[[ 0.08  0.01  0.00 -0.11  0.19  0.05]
 [-0.04  0.07  0.08  0.09  0.20 -0.02]
 [ 0.07  0.05 -0.05  0.08 -0.24  0.04]
 [ 0.03  0.09 -0.06  0.07 -0.25  0.05]
 [ 0.09 -0.03  0.02 -0.10  0.17  0.06]
 [-0.08  0.17 -0.07  0.06 -0.20  0.06]
 [-0.17  0.16  0.03  0.09 -0.01  0.05]
 [-0.16  0.15  0.04  0.09  0.01  0.04]] ⇒ -0.16

[[ 0.23  0.06  0.09  0.28 -0.02  0.05]
 [ 0.22  0.06  0.09  0.26  0.00  0.05]
 [ 0.15  0.10  0.09  0.17  0.09  0.06]
 [ 0.21 -0.03  0.12 -0.07  0.09  0.12]
 [ 0.14  0.08  0.14  0.06  0.11  0.14]
 [ 0.23 -0.14  0.09 -0.19  0.06  0.06]
 [ 0.11  0.11  0.10  0.12  0.11  0.10]
 [ 0.17  0.09  0.09  0.19  0.06  0.05]
 [ 0.22 -0.11  0.10 -0.15  0.07  0.08]
 [ 0.17  0.09  0.09  0.19  0.07  0.05]
 [ 0.14  0.11  0.09  0.15  0.09  0.06]] ⇒ 0.14

[[ 0.18  1.08 -1.38  0.53 -1.51 -2.75 -0.90  0.75  0.03 -0.06 -1.35]
 [ 1.06  1.71 -1.01  0.34 -1.46 -1.48  1.87 -1.32 -0.90 -2.20  0.19]
 [-0.16 -0.46  0.90 -0.55 -1.90  1.66  1.76 -1.19 -0.50  0.28  0.48]
 [-0.72 -2.14  0.11 -0.09  1.37  0.84 -2.82  0.23  0.48  2.00 -0.55]
 [ 0.61  0.73 -0.56 -1.09 -0.25 -0.74 -0.23 -1.45  0.81  0.59 -2.21]
 [ 0.61  1.25 -0.60 -0.80 -0.76  0.25  0.48  1.68 -0.14 -1.06 -1.21]] ⇒ 0.61

[[-0.041  0.161  0.148  0.174  0.144  0.101  0.133]
 [-0.036  0.199  0.129  0.142  0.126  0.163  0.114]
 [-0.026  0.200  0.157  0.123  0.180 -0.125  0.159]
 [-0.030  0.213  0.130  0.117  0.135  0.070  0.126]
 [-0.034  0.167  0.160  0.144  0.169 -0.103  0.164]
 [-0.036  0.149  0.161  0.118  0.163 -0.240  0.193]] ⇒ -0.036

[[-18.2 -16.3 -21.5 -16.9 -20.1  13.3  13.9  13.9  14.1]
 [-13.3  17.5  17.8  14.3  15.2  15.9  13.8  14.3  14.4]
 [-19.5 -19.0  13.3  13.6  20.1  13.2  13.9  13.8  14.1]
 [-17.9 -16.8 -12.1 -17.8 -12.9 -16.5  11.3  14.1  14.2]
 [-18.4 -18.8 -26.0 -18.0 -18.1 -18.1  14.4  14.0  14.1]
 [-17.7 -19.5 -18.0 -18.2 -18.1 -17.8 -15.7  14.4  14.2]
 [-19.4 -19.0 -18.0  13.1  20.0  14.6  13.4  14.4  14.1]] ⇒ -19.4

[[ -77.7   28.7 -143.8  -86.5    8.1   28.3   83.9   -0.2 -138.5    0.3
    33.0   46.5 -229.8   51.8]
 [ 103.5   51.9    7.6   55.7   16.5   59.8    6.2 -108.1    5.6  158.5
    70.4   -0.9 -229.8  -51.3]
 [ -21.8  -35.0  123.9   -5.8 -120.1  118.8 -118.5   32.0    6.6  -51.6
   -90.5   36.1 -229.8  -11.4]
 [ -98.9  -38.2   29.1   94.7   86.1   76.0   39.7  120.5   37.6  173.0
   -10.7  -64.5 -229.8  -36.9]
 [-130.0  -19.7   68.8  -84.4   15.9   88.9  -27.0  -65.6 -131.7  -38.6
   246.3   40.5 -229.8   11.8]
 [ 133.3  -57.2   64.0 -127.1  101.2   63.3  178.3   17.3  -70.2   70.8
   197.7 -131.9 -229.8  -38.1]
 [  -5.3   38.1  -18.2   57.1  140.6  149.6   29.2  -11.6 -101.0   33.4
  -158.6  -27.9 -229.8   37.1]] ⇒ -5.3

[[-0.103 -0.045 -0.043 -0.284 -0.040 -0.130 -0.034]
 [-0.177 -0.068 -0.045 -0.272 -0.004 -0.007 -0.006]
 [-0.151 -0.025 -0.076 -0.296 -0.063 -0.122 -0.060]
 [-0.037 -0.078 -0.004 -0.202 -0.010 -0.062 -0.009]
 [-0.072 -0.023 -0.157  0.157 -0.174 -0.123 -0.168]
 [-0.089 -0.057 -0.054 -0.180 -0.048 -0.075 -0.049]
 [-0.129 -0.099 -0.070  0.059 -0.039  0.028 -0.040]
 [ 0.143 -0.037 -0.029 -0.060 -0.110 -0.190 -0.109]
 [-0.140 -0.071 -0.075 -0.194 -0.043 -0.067 -0.044]
 [-0.082 -0.091 -0.019 -0.205 -0.002 -0.038 -0.005]
 [-0.140 -0.054 -0.081 -0.146 -0.056 -0.011 -0.056]
 [ 0.038 -0.102  0.016 -0.124 -0.006 -0.066 -0.006]] ⇒ 0.038

[[ -14.555   49.755   97.258   -7.497   10.046  107.367  -14.946  -19.789
   -34.367  -14.555 -216.892  -62.950  -29.079  -25.002]
 [ -17.833  -61.716  -73.052  -18.811   -7.586   62.624  -17.179  -21.409
   -30.080  -17.833  -42.749   -4.855  -13.155  -16.984]
 [ -18.174   98.884 -109.316  -24.139   14.616  -54.888  -29.829  -10.493
    -7.757  -18.174 -258.571   -2.225   -8.375  -27.455]
 [   3.162   38.183 -114.641  -28.416  -12.959  174.059  -12.740  -25.365
   -43.364    3.162   31.487   27.728  -13.593  -26.134]
 [ -23.729   48.143   -0.140  -24.995  -18.388   97.088  -20.114  -23.761
   -11.028  -23.729   95.229  -35.337  -23.269  -13.486]
 [  -5.736  -87.931  -92.288  -11.547   -1.535 -140.183  -24.598  -12.016
    -4.994   -5.736 -173.223  -38.473   -9.981  -13.983]
 [ -40.881  -99.850   -4.934   -9.040   14.308  103.549  -20.179  -26.684
   -47.663  -40.881 -148.826   -8.027   -7.354   -7.876]] ⇒ -40.881

[[ 1.890  0.951  0.343  1.617 -0.329  1.444 -0.203 -0.456  0.333  1.120]
 [-0.591 -0.463  0.554 -0.318  0.366 -0.289  0.157  0.113 -0.081 -0.772]
 [-0.127 -0.790  0.768 -0.006  0.024  1.263 -0.275 -0.576  0.594 -1.698]
 [ 0.957  0.361 -2.691  0.472 -2.066  1.389 -1.128  0.170  1.653  0.715]
 [-1.494 -0.797  0.487 -1.532  1.110 -0.845  0.577 -0.387 -0.888 -0.857]
 [ 0.746  0.650  1.805  0.993  0.953 -0.285  0.651  0.008 -0.778  0.718]
 [ 1.569  0.323  1.555  2.082 -0.509  1.389 -0.400  0.342  1.018 -0.473]
 [-0.477 -0.316  2.893  0.270  1.586 -0.954  0.857  0.259 -0.953 -0.984]
 [-0.144  0.019  2.080  0.436  1.115 -0.846  0.672  0.375 -0.712 -0.306]
 [-0.427 -0.114  1.823  0.278  0.946 -1.072  0.586  0.632 -0.592 -0.497]
 [-1.910 -1.350 -1.897 -2.090 -0.574 -0.214 -0.447 -0.010  0.578 -1.543]
 [-1.058 -0.291  1.668 -0.151  0.994 -1.915  0.707  1.179 -0.709 -0.695]] ⇒ -1.058
---
array([[-31.6,  40.2,   0.0, -22.0],
       [-56.3,  77.7,  53.1, -53.0]]) Out: 0.0

array([-62.8, -11.1,  39.6, -12.4]) Out: 39.6

array([-33.4, -77.1,  31.9,  61.0]) Out: 31.9

array([63.3, 63.8, 45.3, 15.0]) Out: 45.3

array([[ 26.3,  18.2,  62.4,  10.6],
       [ 51.0,   8.1,  65.3, -10.9]]) Out: 62.4

array([[ 15.8,  60.4,  31.5,   2.5],
       [ 17.0,  -8.2,  -7.9,  15.8],
       [  6.9,  15.5, -12.2,  19.8]]) Out: 31.5

array([[-24.8, -33.3,  56.4,  16.0],
       [-24.9, -33.3,  48.5,   7.1]]) Out: 56.4
---
[[ -0.8 -14.1   9.1  11.4  -2.5 -15.5]
 [ -1.2 -16.0  17.0 -13.1  -7.2 -14.2]] gives 17.0

[[ -58.86  -80.77  -78.53  178.33]
 [ 108.28  -27.51   -3.42 -199.79]] gives -3.42

[[-0.142 -0.018 -0.188 -0.209]
 [ 0.209 -0.189  0.129 -0.204]] gives 0.129

[[ -7.3  -8.2  -3.3   0.7]
 [  9.3 -13.5   0.5  11.9]] gives 0.5

[[  12.88  193.22 -103.90 -149.82  -45.37]
 [ -56.68   67.33  -38.50   90.29 -109.42]] gives -38.50

[[ 1.139 -1.559 -0.574  0.592 -0.808]
 [ 0.482 -1.964 -0.725  0.578 -0.864]] gives -0.725

[[ 0.562 -0.995  0.093  1.162 -0.061 -1.962 -1.042]
 [ 0.656 -2.198  0.253  1.816 -0.155 -1.343 -0.285]] gives 0.253

[[ 119.295   -2.090   62.275  -47.283    2.224  107.585   29.076]
 [  38.529  -81.666  -42.258  -38.624  -97.405 -116.528   57.433]] gives -42.258
